Below are the code and all the weights of a small trained network. Each question names an input and a target symbol and asks about switching units off, where a switched-off unit gives its printed mean instead of its output.

import numpy as np


def w(rows, s, z=0):
    codes = np.array(rows[::2]) - 128.0
    scale = np.full(codes.shape[1], s)
    scale[-1] = z or s
    return codes * scale


def f(y):
    return y / 2 * (1 + np.tanh(0.7978845608 * (y + 0.044715 * y**3)))


def softmax(a):
    e = np.exp(a - a.max(-1, keepdims=True))
    return e / e.sum(-1, keepdims=True)


def log_softmax(a):
    a = a - a.max(-1, keepdims=True)
    return a - np.log(np.exp(a).sum(-1, keepdims=True))


def net(x, mask):
    ids = ['ΣΦΨαβξω'.index(c) for c in x.split()]
    T = len(ids)
    res = E[ids] + P[:T]
    q, k, v = (res @ M[0].T for M in (Q, K, V))
    z = softmax(np.where(np.tri(T) > 0, q @ k.T / 2**0.5, -1e9)) @ v
    res = res + np.where(mask[0], z, O[0][:, -1]) @ O[0][:, :-1]
    y = f(res @ A[0][:, :-1].T + A[0][:, -1])
    res = res + np.where(mask[1:13], y, B[0][:, -1]) @ B[0][:, :-1]
    return log_softmax(res[-1] @ U[:, :-1].T + U[:, -1])


Q, K, V, O, A, B = {}, {}, {}, {}, {}, {}
E = w([
[165,89,181,7,109,126],'Σ',
[183,182,209,43,97,139],'Φ',
[22,156,59,233,188,237],'Ψ',
[175,196,236,69,243,185],'α',
[158,73,173,44,142,168],'β',
[213,21,159,30,225,93],'ξ',
[133,73,170,117,170,244],'ω',
],0.013)
P = w([
[122,142,17,214,165,149],'0',
[144,16,206,106,124,156],'1',
[136,6,185,89,121,184],'2',
[149,4,186,56,119,155],'3',
[161,2,176,57,139,135],'4',
[159,20,149,59,180,154],'5',
[170,12,152,84,209,157],'6',
],0.0069)
Q[0] = w([
[46,171,48,178,19,52],'h1',
[38,253,5,214,46,2],'h1',
],0.0086)
K[0] = w([
[155,98,110,60,115,158],'h1',
[159,36,250,51,146,163],'h1',
],0.014)
V[0] = w([
[66,253,218,185,136,211],'h1',
[148,71,84,209,147,224],'h1',
],0.012)
O[0] = w([
[67,62,5,27,246,135,173],'h1',
[6,144,211,52,221,41,248],'h1',
],0.011,0.014)
A[0] = w([
[175,95,190,130,122,168,248],'n1',
[61,77,134,75,187,115,56],'n2',
[231,172,131,93,156,104,251],'n3',
[108,170,100,61,137,50,60],'n4',
[166,110,39,54,130,96,52],'n5',
[237,170,110,134,194,161,160],'n6',
[137,152,169,240,140,93,2],'n7',
[175,141,41,104,85,174,147],'n8',
[142,2,154,169,110,95,56],'n9',
[169,90,197,152,118,122,119],'n10',
[44,108,42,230,107,141,57],'n11',
[128,62,168,119,96,104,102],'n12',
],0.0099,0.0067)
B[0] = w([
[161,73,96,128,97,48,154],'n1',
[144,185,136,194,52,165,254],'n2',
[116,75,112,130,109,173,146],'n3',
[160,127,210,209,109,177,185],'n4',
[129,144,122,178,199,151,160],'n5',
[103,75,97,118,71,127,136],'n6',
[68,180,79,30,81,153,143],'n7',
[102,55,175,128,102,166,130],'n8',
[155,114,103,21,70,120,132],'n9',
[128,168,65,149,205,76,151],'n10',
[120,183,255,49,94,158,129],'n11',
[73,166,97,109,195,156,141],'n12',
],0.01,0.049)
U = w([
[34,113,226,88,86,163,125],'Σ',
[47,84,208,152,217,76,237],'Φ',
[199,74,141,254,43,85,3],'Ψ',
[127,182,127,157,115,103,104],'α',
[106,54,186,125,49,174,83],'β',
[167,177,115,108,151,207,127],'ξ',
[156,115,168,226,122,93,10],'ω',
],0.0065,0.007)

Each question gives the input, a string of symbols that net reads in full, and the target symbol t.
The units are the heads (2 rows each of Q, K, V and O) and the neurons (one row each of A and B). Each row of codes is followed by its name. A weight is (code - 128) times the scale printed after its matrix; where a second scale follows, it is the last column's (O, A, B and U).
mask holds one flag per unit, heads first, then neurons. A switched-off unit (its flag False) gives its mean, the last column of its rows in O or B, instead of its output. The means were averaged over made-up inputs and are rounded, as every weight is.
A unit's drop is (log p(t) with every unit on - log p(t) with that unit switched off) / (log p(t) with every unit on - log p(t) with every unit switched off).
The circuit of an input: a set's keep is (log p(t) with only the set's units on - log p(t) with every unit switched off) / (log p(t) with every unit on - log p(t) with every unit switched off). Starting from the 12 units with the biggest drops (on a tie, the unit counted first), units are removed one at a time, each time the one whose removal leaves the highest keep (on an exact tie, the one counted first), for as long as the keep stays at least 0.8.
circuit, biggest first: the units of the circuit, biggest drop first
top k neurons: the k neurons with the biggest drops, biggest first
drop of u: that unit's drop, to one decimal
input ω β α Φ ω β ω, target Σ: circuit, biggest first : [h1, n10, n5]
input ω α α ω ξ α, target Σ: top neuron : [n10]
input Σ Σ α Σ ξ, target Ψ: top 2 neurons : [n1, n10]
input Φ β ω Σ Σ, target β: circuit, biggest first : [h1, n8, n2]
input Φ Σ ξ ξ ξ ω, target β: circuit, biggest first : [h1, n2, n8, n10]
input Φ Σ Σ Φ ω β α, target β: circuit, biggest first : [h1, n2, n6, n10]
input ξ α ξ β, target α: circuit, biggest first : [h1, n10, n7, n4]
input ξ α α β α β α, target α: circuit, biggest first : [n7, h1, n10]
input Φ α α β Φ, target β: circuit, biggest first : [h1, n2, n8, n10]
input ξ α α Φ Φ Φ, target α: circuit, biggest first : [h1, n7, n10, n4]
input α α ω α β, target ξ: top 2 neurons : [n5, n1]
input Ψ ξ Σ, target ω: circuit, biggest first : [n2, h1, n4, n5]
input β ξ α α ξ ω Σ, target Φ: top 2 neurons : [n2, n4]
input ξ ξ ξ Σ, target α: top neuron : [n10]
input ω Σ β ξ, target Σ: circuit, biggest first : [h1, n2, n10]
input Σ β Σ, target Ψ: top 2 neurons : [n1, n7]
input Σ β α β, target Ψ: drop of n1 : 0.6
input ξ Φ ξ, target α: drop of h1 : 1.2
input Σ α β ω, target Ψ: drop of h1 : 1.7
input β ω ξ α, target Φ: drop of n4 : 0.2
input β β Φ, target Φ: top 2 neurons : [n2, n4]
input β Σ α α ξ, target Φ: top 3 neurons : [n2, n4, n12]
